Below is a small trained network, with its code and all its weights. Each question gives an input and a target symbol and asks what happens when units are switched off, that is, made to give their printed mean instead of their output.

import numpy as np


def w(rows, s, z=0):
    codes = np.array(rows[::2]) - 128.0
    scale = np.full(codes.shape[1], s)
    scale[-1] = z or s
    return codes * scale


def norm(h):
    return h / np.sqrt((h * h).mean(-1, keepdims=True) + 1e-5)


def softmax(a):
    e = np.exp(a - a.max(-1, keepdims=True))
    return e / e.sum(-1, keepdims=True)


def log_softmax(a):
    a = a - a.max(-1, keepdims=True)
    return a - np.log(np.exp(a).sum(-1, keepdims=True))


def net(x, mask):
    ids = ['Δβγζηλξστ'.index(c) for c in x.split()]
    T = len(ids)
    res = E[ids] + P[:T]
    u = 0
    for l in range(3):
        r = norm(res)
        for j in range(2):
            rows = slice(2 * j, 2 * j + 2)
            q, k, v = (r @ M[l][rows].T for M in (Q, K, V))
            z = softmax(np.where(np.tri(T) > 0, q @ k.T / 2**0.5, -1e9)) @ v
            o = O[l][rows]
            res = res + np.where(mask[u + j], z, o[:, -1]) @ o[:, :-1]
        u += 2
    return log_softmax(norm(res)[-1] @ U[:, :-1].T + U[:, -1])


Q, K, V, O = {}, {}, {}, {}
E = w([
[64,144,145,136,130,114,138,182,50],'Δ',
[5,74,130,147,128,149,131,105,143],'β',
[201,232,130,150,156,146,126,173,152],'γ',
[32,119,152,166,113,135,143,133,108],'ζ',
[202,113,65,95,139,123,183,151,215],'η',
[223,121,97,101,144,88,147,157,15],'λ',
[235,130,145,151,156,148,162,19,132],'ξ',
[111,229,55,150,115,101,202,91,128],'σ',
[58,123,154,154,154,12,218,141,199],'τ',
],0.024)
P = w([
[153,126,144,25,40,106,18,173,157],'0',
[150,152,146,75,76,164,187,161,112],'1',
[139,129,128,118,83,145,153,157,114],'2',
[149,124,109,166,98,125,158,167,100],'3',
[154,114,86,227,119,126,171,146,115],'4',
[140,112,83,165,183,96,153,115,97],'5',
[139,109,68,190,209,96,157,107,96],'6',
[148,112,52,250,236,95,171,102,89],'7',
],0.013)
Q[0] = w([
[185,123,124,238,254,154,192,117,146],'L0H1',
[153,222,73,79,203,125,151,76,155],'L0H1',
[8,147,160,114,143,192,152,148,75],'L0H2',
[82,124,196,87,20,156,29,149,114],'L0H2',
],0.015)
K[0] = w([
[149,70,105,214,169,173,202,152,112],'L0H1',
[108,168,126,156,250,63,130,128,150],'L0H1',
[153,56,159,114,27,167,148,176,122],'L0H2',
[141,157,196,42,37,170,62,117,149],'L0H2',
],0.02)
V[0] = w([
[99,152,70,131,249,177,131,137,110],'L0H1',
[111,112,68,117,84,162,121,166,104],'L0H1',
[118,143,113,185,57,80,171,179,130],'L0H2',
[147,69,196,166,140,155,125,190,112],'L0H2',
],0.016)
O[0] = w([
[105,89,63,155,172,94,1,131,147,128],'L0H1',
[95,126,131,89,221,209,126,124,108,135],'L0H1',
[101,80,69,222,40,172,148,116,113,254],'L0H2',
[152,49,166,172,134,147,110,180,173,59],'L0H2',
],0.0087,0.012)
Q[1] = w([
[167,107,81,223,216,45,137,122,119],'L1H1',
[240,152,78,200,221,146,225,73,192],'L1H1',
[183,104,50,185,197,45,245,98,141],'L1H2',
[20,120,137,121,23,58,152,83,43],'L1H2',
],0.011)
K[1] = w([
[152,133,95,236,193,169,212,111,110],'L1H1',
[164,56,148,176,189,19,207,111,166],'L1H1',
[140,128,137,253,215,80,184,24,69],'L1H2',
[51,234,211,149,78,174,131,141,177],'L1H2',
],0.014)
V[1] = w([
[112,121,67,102,108,100,175,100,28],'L1H1',
[103,253,122,165,105,166,121,146,184],'L1H1',
[155,52,96,61,122,83,122,226,9],'L1H2',
[107,62,69,46,108,103,172,99,152],'L1H2',
],0.021)
O[1] = w([
[149,123,176,162,98,116,29,24,179,251],'L1H1',
[78,39,32,58,107,89,86,136,162,172],'L1H1',
[187,96,91,222,47,73,100,183,4,62],'L1H2',
[164,230,179,227,118,144,99,176,101,198],'L1H2',
],0.011,0.014)
Q[2] = w([
[227,99,87,145,218,153,109,155,157],'L2H1',
[117,136,51,196,144,119,114,6,128],'L2H1',
[37,74,200,128,104,140,80,145,84],'L2H2',
[154,99,203,51,143,185,88,227,106],'L2H2',
],0.023)
K[2] = w([
[252,100,116,128,194,144,123,79,104],'L2H1',
[75,128,89,221,193,49,175,54,138],'L2H1',
[73,80,186,102,97,197,59,127,83],'L2H2',
[163,162,132,62,27,220,127,162,139],'L2H2',
],0.023)
V[2] = w([
[91,115,152,128,177,131,149,54,57],'L2H1',
[34,164,104,153,143,95,78,175,104],'L2H1',
[95,210,47,119,94,126,172,52,70],'L2H2',
[96,134,167,158,109,5,184,143,190],'L2H2',
],0.031)
O[2] = w([
[185,127,161,88,129,109,154,75,74,123],'L2H1',
[36,160,104,94,83,112,149,140,68,167],'L2H1',
[94,164,21,132,106,175,109,3,184,248],'L2H2',
[82,116,183,180,48,77,218,151,147,252],'L2H2',
],0.017,0.015)
U = w([
[69,155,144,97,219,128,134,147,77,210],'Δ',
[117,32,121,128,123,255,150,118,97,51],'β',
[89,125,77,189,165,185,67,191,168,80],'γ',
[165,65,71,164,95,149,90,147,53,136],'ζ',
[99,187,72,92,109,142,82,48,137,77],'η',
[94,119,134,162,97,83,188,124,149,80],'λ',
[171,113,156,124,210,129,128,108,143,254],'ξ',
[111,56,40,67,179,68,137,171,130,197],'σ',
[107,78,143,79,84,89,12,134,158,83],'τ',
],0.0086,0.0041)

Each question gives the input, a string of symbols that net reads in full, and the target symbol t.
The units are the heads (2 rows each of Q, K, V and O). Each row of codes is followed by its name. A weight is (code - 128) times the scale printed after its matrix; where a second scale follows, it is the last column's (O and U).
mask holds one flag per head, layer by layer. A switched-off head (its flag False) gives its mean, the last column of its rows in O, instead of its output. The means were averaged over made-up inputs and are rounded, as every weight is.
A unit's drop is (log p(t) with every unit on - log p(t) with that unit switched off) / (log p(t) with every unit on - log p(t) with every unit switched off).
The circuit of an input: a set's keep is (log p(t) with only the set's units on - log p(t) with every unit switched off) / (log p(t) with every unit on - log p(t) with every unit switched off). Starting from all 6 units, units are removed one at a time, each time the one whose removal leaves the highest keep (on an exact tie, the one counted first), for as long as the keep stays at least 0.8.
units of the circuit, in order: the units of the circuit, biggest drop first
heads that matter: for each layer, one digit per head in row order, 1 if its drop is at least 0.15 and else 0, layers parted by /
input γ ξ η, target ξ: units of the circuit, in order -> L2H1
input ζ β β σ β β λ, target ζ: units of the circuit, in order -> L1H2, L0H2
input Δ β ξ η β η γ β, target Δ: heads that matter -> 11 / 00 / 11
input γ β β γ, target σ: heads that matter -> 00 / 11 / 00
input γ β ξ β σ η β η, target γ: heads that matter -> 10 / 00 / 11
input σ β σ σ η β ξ, target ξ: heads that matter -> 00 / 00 / 10
input λ β τ β σ σ β ζ, target τ: heads that matter -> 10 / 10 / 01
input β σ σ τ τ β σ β, target γ: units of the circuit, in order -> L2H2, L0H1
input Δ Δ τ β, target ζ: heads that matter -> 01 / 01 / 01
input β σ ζ, target Δ: units of the circuit, in order -> L0H2, L2H2, L0H1
input β τ γ λ η, target ζ: heads that matter -> 10 / 01 / 00
input β σ β λ β τ γ, target λ: heads that matter -> 00 / 00 / 01
input λ β γ β, target ξ: units of the circuit, in order -> L0H1, L1H1, L2H1, L0H2
input β σ β, target Δ: units of the circuit, in order -> L0H2, L2H2, L0H1
input ζ β γ γ Δ β, target σ: units of the circuit, in order -> L1H1, L0H2
input λ η β λ β σ β, target ξ: units of the circuit, in order -> L1H1, L0H2, L2H2, L2H1
input β λ λ σ ζ, target ξ: heads that matter -> 11 / 10 / 11
input Δ τ β, target ζ: units of the circuit, in order -> L1H2
input ξ Δ β, target λ: units of the circuit, in order -> L0H1, L0H2, L2H2
input τ Δ ζ, target γ: heads that matter -> 11 / 00 / 11
